Here is a tiny trained network, its code and every weight. The questions are about switching its units off for an input and a class, where a switched-off unit gives its printed mean instead of its output.

import numpy as np


def w(rows, s, z=0):
    codes = np.array(rows[::2]) - 128.0
    scale = np.full(codes.shape[1], s)
    scale[-1] = z or s
    return codes * scale


def f(y):
    return y / 2 * (1 + np.tanh(0.7978845608 * (y + 0.044715 * y**3)))


def log_softmax(a):
    a = a - a.max(-1, keepdims=True)
    return a - np.log(np.exp(a).sum(-1, keepdims=True))


def net(x, mask):
    res = np.array(x, float).reshape(1, 5) / 4 @ E
    y = f(res @ A[0][:, :-1].T + A[0][:, -1])
    res = res + np.where(mask, y, B[0][:, -1]) @ B[0][:, :-1]
    return log_softmax(res[-1] @ U[:, :-1].T + U[:, -1])


A, B = {}, {}
E = w([
[130,132,128,130,129],'x0',
[116,192,181,216,5],'x1',
[29,44,101,196,130],'x2',
[46,235,47,76,124],'x3',
[61,172,254,109,205],'x4',
],0.0061)
A[0] = w([
[103,52,108,59,175,137],'n0',
[65,156,202,122,179,117],'n1',
[223,72,188,132,120,153],'n2',
[116,166,171,201,49,115],'n3',
[113,70,103,79,191,102],'n4',
[86,166,195,139,179,101],'n5',
[154,202,105,73,118,122],'n6',
[18,41,100,189,136,37],'n7',
[70,197,67,79,117,29],'n8',
[81,156,188,137,181,207],'n9',
[110,155,180,177,33,132],'n10',
[57,214,55,105,121,67],'n11',
[109,154,176,171,25,161],'n12',
[178,119,60,130,92,124],'n13',
[178,118,35,147,82,84],'n14',
[66,217,67,56,99,39],'n15',
[244,222,155,68,147,88],'n16',
[147,95,101,82,209,9],'n17',
[155,102,22,158,86,165],'n18',
[136,88,102,80,205,1],'n19',
[48,95,136,176,161,139],'n20',
[198,53,186,144,117,189],'n21',
[254,193,168,64,135,107],'n22',
[157,83,99,80,217,5],'n23',
[162,102,46,131,69,121],'n24',
[83,167,203,114,177,106],'n25',
],0.0067,0.00054)
B[0] = w([
[137,191,71,148,134,197],'n0',
[191,86,173,62,106,204],'n1',
[61,79,157,196,185,214],'n2',
[186,212,75,125,171,237],'n3',
[151,195,64,127,125,189],'n4',
[208,112,188,75,96,188],'n5',
[77,78,127,164,122,176],'n6',
[61,120,40,131,3,253],'n7',
[110,88,163,169,209,198],'n8',
[188,99,166,61,75,191],'n9',
[174,222,63,123,174,236],'n10',
[117,55,207,198,243,218],'n11',
[185,226,50,126,194,239],'n12',
[150,85,183,91,112,188],'n13',
[184,76,188,64,120,216],'n14',
[103,72,155,175,213,226],'n15',
[35,108,87,148,17,218],'n16',
[157,210,49,126,143,184],'n17',
[198,77,200,48,105,235],'n18',
[186,177,42,126,147,183],'n19',
[117,120,113,93,58,196],'n20',
[87,104,152,224,245,224],'n21',
[17,97,54,146,46,213],'n22',
[168,202,40,137,159,199],'n23',
[194,92,191,64,131,214],'n24',
[176,75,192,70,100,197],'n25',
],0.0066,0.0035)
U = w([
[191,236,74,127,165,77],'0',
[200,70,195,15,96,74],'1',
[74,64,165,225,223,71],'2',
[19,115,82,135,5,101],'3',
[128,129,135,122,128,254],'4',
],0.011,0.0062)

Each question gives the input, the list of numbers given to net, and the class t.
The units are the neurons (one row each of A and B). Each row of codes is followed by its name. A weight is (code - 128) times the scale printed after its matrix; where a second scale follows, it is the last column's (A, B and U).
mask holds one flag per neuron, in row order. A switched-off neuron (its flag False) gives its mean, the last column of its row in B, instead of its output. The means were averaged over made-up inputs and are rounded, as every weight is.
A unit's drop is (log p(t) with every unit on - log p(t) with that unit switched off) / (log p(t) with every unit on - log p(t) with every unit switched off).
The circuit of an input: a set's keep is (log p(t) with only the set's units on - log p(t) with every unit switched off) / (log p(t) with every unit on - log p(t) with every unit switched off). Starting from the 12 units with the biggest drops (on a tie, the unit counted first), units are removed one at a time, each time the one whose removal leaves the highest keep (on an exact tie, the one counted first), for as long as the keep stays at least 0.8.
units of the circuit, in order: the units of the circuit, biggest drop first
unit that matters most: the unit with the biggest drop
top k neurons: the k neurons with the biggest drops, biggest first
drop when u is switched off: that unit's drop, to one decimal
input [-1,-3,-1,6,3], class 2: top 3 neurons => [n11, n15, n8]
input [5,8,2,7,6], class 0: unit that matters most => n12
input [5,-2,-6,3,4], class 3: units of the circuit, in order => [n16, n22]
input [4,-4,-7,-8,-1], class 2: units of the circuit, in order => [n21, n2]
input [4,5,4,6,-8], class 1: units of the circuit, in order => [n18, n24]
input [-8,8,-3,-7,1], class 0: units of the circuit, in order => [n12, n10]
input [4,3,3,7,-4], class 2: units of the circuit, in order => [n11, n15]
input [-5,2,5,0,4], class 3: top 4 neurons => [n7, n18, n24, n14]
input [-5,4,-8,-2,7], class 3: units of the circuit, in order => [n22, n16]
input [-3,4,-8,2,-8], class 1: top 3 neurons => [n14, n24, n18]
input [-3,-7,8,8,8], class 1: units of the circuit, in order => [n1, n9]
input [-1,-5,-5,-7,4], class 2: top 2 neurons => [n2, n21]
input [-6,-4,-2,-7,4], class 2: top 2 neurons => [n21, n2]
input [5,7,0,-7,8], class 1: units of the circuit, in order => [n5]
input [-1,0,-4,-3,3], class 3: top 3 neurons => [n22, n16, n11]
input [-6,-7,5,-2,-7], class 0: top 2 neurons => [n23, n0]
input [-1,8,-7,-8,-2], class 0: top 2 neurons => [n12, n10]
input [-6,2,7,-3,5], class 3: drop when n21 is switched off => 0.0
input [-7,-6,-5,-8,-4], class 2: top 2 neurons => [n2, n21]
input [3,1,-8,5,-5], class 3: drop when n16 is switched off => 0.4
input [7,-5,5,5,7], class 1: top neuron => [n1]
input [-4,-2,6,-1,-8], class 1: drop when n18 is switched off => 0.2
